Below is a small trained network, with its code and all its weights. Each question gives an input and a class and asks what happens when units are switched off, that is, made to give their printed mean instead of their output.

import numpy as np


def w(rows, s, z=0):
    codes = np.array(rows[::2]) - 128.0
    scale = np.full(codes.shape[1], s)
    scale[-1] = z or s
    return codes * scale


def f(y):
    return np.maximum(y, 0)


def log_softmax(a):
    a = a - a.max(-1, keepdims=True)
    return a - np.log(np.exp(a).sum(-1, keepdims=True))


def net(x, mask):
    res = np.array(x, float).reshape(1, 6) / 4 @ E
    y = f(res @ A[0][:, :-1].T + A[0][:, -1])
    res = res + np.where(mask, y, B[0][:, -1]) @ B[0][:, :-1]
    return log_softmax(res[-1] @ U[:, :-1].T + U[:, -1])


A, B = {}, {}
E = w([
[71,164,130,254,170],'x0',
[192,221,51,125,125],'x1',
[128,129,127,128,126],'x2',
[175,49,44,129,212],'x3',
[128,128,126,127,128],'x4',
[42,169,121,61,213],'x5',
],0.0094)
A[0] = w([
[93,135,154,204,149,117],'neuron 0',
[106,130,124,94,179,36],'neuron 1',
[101,171,124,98,166,84],'neuron 2',
[167,116,142,46,83,55],'neuron 3',
[156,57,140,9,94,13],'neuron 4',
[67,89,114,234,151,60],'neuron 5',
[138,86,93,160,54,35],'neuron 6',
[85,15,200,144,157,135],'neuron 7',
[191,103,140,167,75,3],'neuron 8',
[82,138,109,82,155,82],'neuron 9',
[129,190,114,221,159,21],'neuron 10',
[190,175,77,130,177,162],'neuron 11',
[177,236,54,146,120,220],'neuron 12',
[208,69,111,139,172,198],'neuron 13',
[70,150,103,69,158,67],'neuron 14',
[195,92,134,198,70,146],'neuron 15',
[117,211,239,89,63,167],'neuron 16',
[91,136,126,107,163,84],'neuron 17',
[154,37,77,124,214,23],'neuron 18',
],0.011,0.0018)
B[0] = w([
[183,178,106,110,131,207],'neuron 0',
[86,130,137,168,101,160],'neuron 1',
[57,97,110,174,80,168],'neuron 2',
[152,163,74,147,151,187],'neuron 3',
[157,221,55,111,147,210],'neuron 4',
[163,175,62,90,150,225],'neuron 5',
[66,92,92,175,148,181],'neuron 6',
[122,103,151,1,85,238],'neuron 7',
[84,117,111,169,92,193],'neuron 8',
[90,118,89,200,60,167],'neuron 9',
[169,157,82,96,156,205],'neuron 10',
[120,97,175,76,121,190],'neuron 11',
[127,76,177,49,78,221],'neuron 12',
[139,134,163,163,123,203],'neuron 13',
[96,96,98,203,70,178],'neuron 14',
[22,117,105,150,91,227],'neuron 15',
[196,127,193,178,179,249],'neuron 16',
[114,95,103,146,102,160],'neuron 17',
[184,106,218,202,175,214],'neuron 18',
],0.0095,0.011)
U = w([
[47,99,67,187,97,69],'0',
[186,176,11,95,169,13],'1',
[180,106,205,182,173,247],'2',
[116,74,144,11,104,211],'3',
],0.013,0.0014)

Each question gives the input, the list of numbers given to net, and the class t.
The units are the neurons (one row each of A and B). Each row of codes is followed by its name. A weight is (code - 128) times the scale printed after its matrix; where a second scale follows, it is the last column's (A, B and U).
mask holds one flag per neuron, in row order. A switched-off neuron (its flag False) gives its mean, the last column of its row in B, instead of its output. The means were averaged over made-up inputs and are rounded, as every weight is.
A unit's drop is (log p(t) with every unit on - log p(t) with that unit switched off) / (log p(t) with every unit on - log p(t) with every unit switched off).
The circuit of an input: a set's keep is (log p(t) with only the set's units on - log p(t) with every unit switched off) / (log p(t) with every unit on - log p(t) with every unit switched off). Starting from the 12 units with the biggest drops (on a tie, the unit counted first), units are removed one at a time, each time the one whose removal leaves the highest keep (on an exact tie, the one counted first), for as long as the keep stays at least 0.8.
circuit, biggest first: the units of the circuit, biggest drop first
unit that matters most: the unit with the biggest drop
k most important neurons: the k neurons with the biggest drops, biggest first
drop when u is switched off: that unit's drop, to one decimal
input [6,8,-5,7,-1,-7], class 3: 3 most important neurons -> (neuron 12; neuron 11; neuron 16)
input [4,-7,1,-3,6,-2], class 3: circuit, biggest first -> (neuron 7)
input [-2,-5,-5,0,-4,7], class 0: 2 most important neurons -> (neuron 14; neuron 9)
input [-6,0,-5,8,6,-4], class 2: 2 most important neurons -> (neuron 18; neuron 13)
input [-8,-7,-5,-7,-7,-8], class 0: 4 most important neurons -> (neuron 15; neuron 8; neuron 6; neuron 5)
input [-6,-6,-4,2,6,5], class 1: 2 most important neurons -> (neuron 4; neuron 12)
input [8,8,-3,-1,-3,8], class 0: 4 most important neurons -> (neuron 2; neuron 14; neuron 7; neuron 9)
input [-7,7,7,-8,-5,5], class 2: 3 most important neurons -> (neuron 16; neuron 5; neuron 7)
input [2,-7,7,5,4,-5], class 3: 2 most important neurons -> (neuron 7; neuron 16)
input [-8,3,-4,-8,-2,7], class 1: 2 most important neurons -> (neuron 4; neuron 3)
input [6,-7,7,-3,4,0], class 3: 3 most important neurons -> (neuron 7; neuron 4; neuron 3)
input [2,8,0,-2,-1,-6], class 3: 2 most important neurons -> (neuron 12; neuron 11)
input [-7,-7,-1,-6,-5,-3], class 1: 4 most important neurons -> (neuron 4; neuron 3; neuron 12; neuron 18)
input [-2,4,-5,8,-6,5], class 2: circuit, biggest first -> (neuron 18)
input [5,-4,3,3,-6,0], class 1: 2 most important neurons -> (neuron 5; neuron 12)
input [-6,-8,-7,-5,-5,8], class 0: 3 most important neurons -> (neuron 14; neuron 9; neuron 12)
input [6,-7,6,-5,-1,-1], class 3: drop when neuron 4 is switched off -> 0.3
input [1,8,2,-5,8,3], class 3: drop when neuron 18 is switched off -> 0.1
input [1,7,-2,5,6,-5], class 3: drop when neuron 16 is switched off -> 0.2
input [-3,6,8,-1,7,-3], class 3: drop when neuron 12 is switched off -> 0.4
input [7,8,7,-4,-7,8], class 0: unit that matters most -> neuron 2
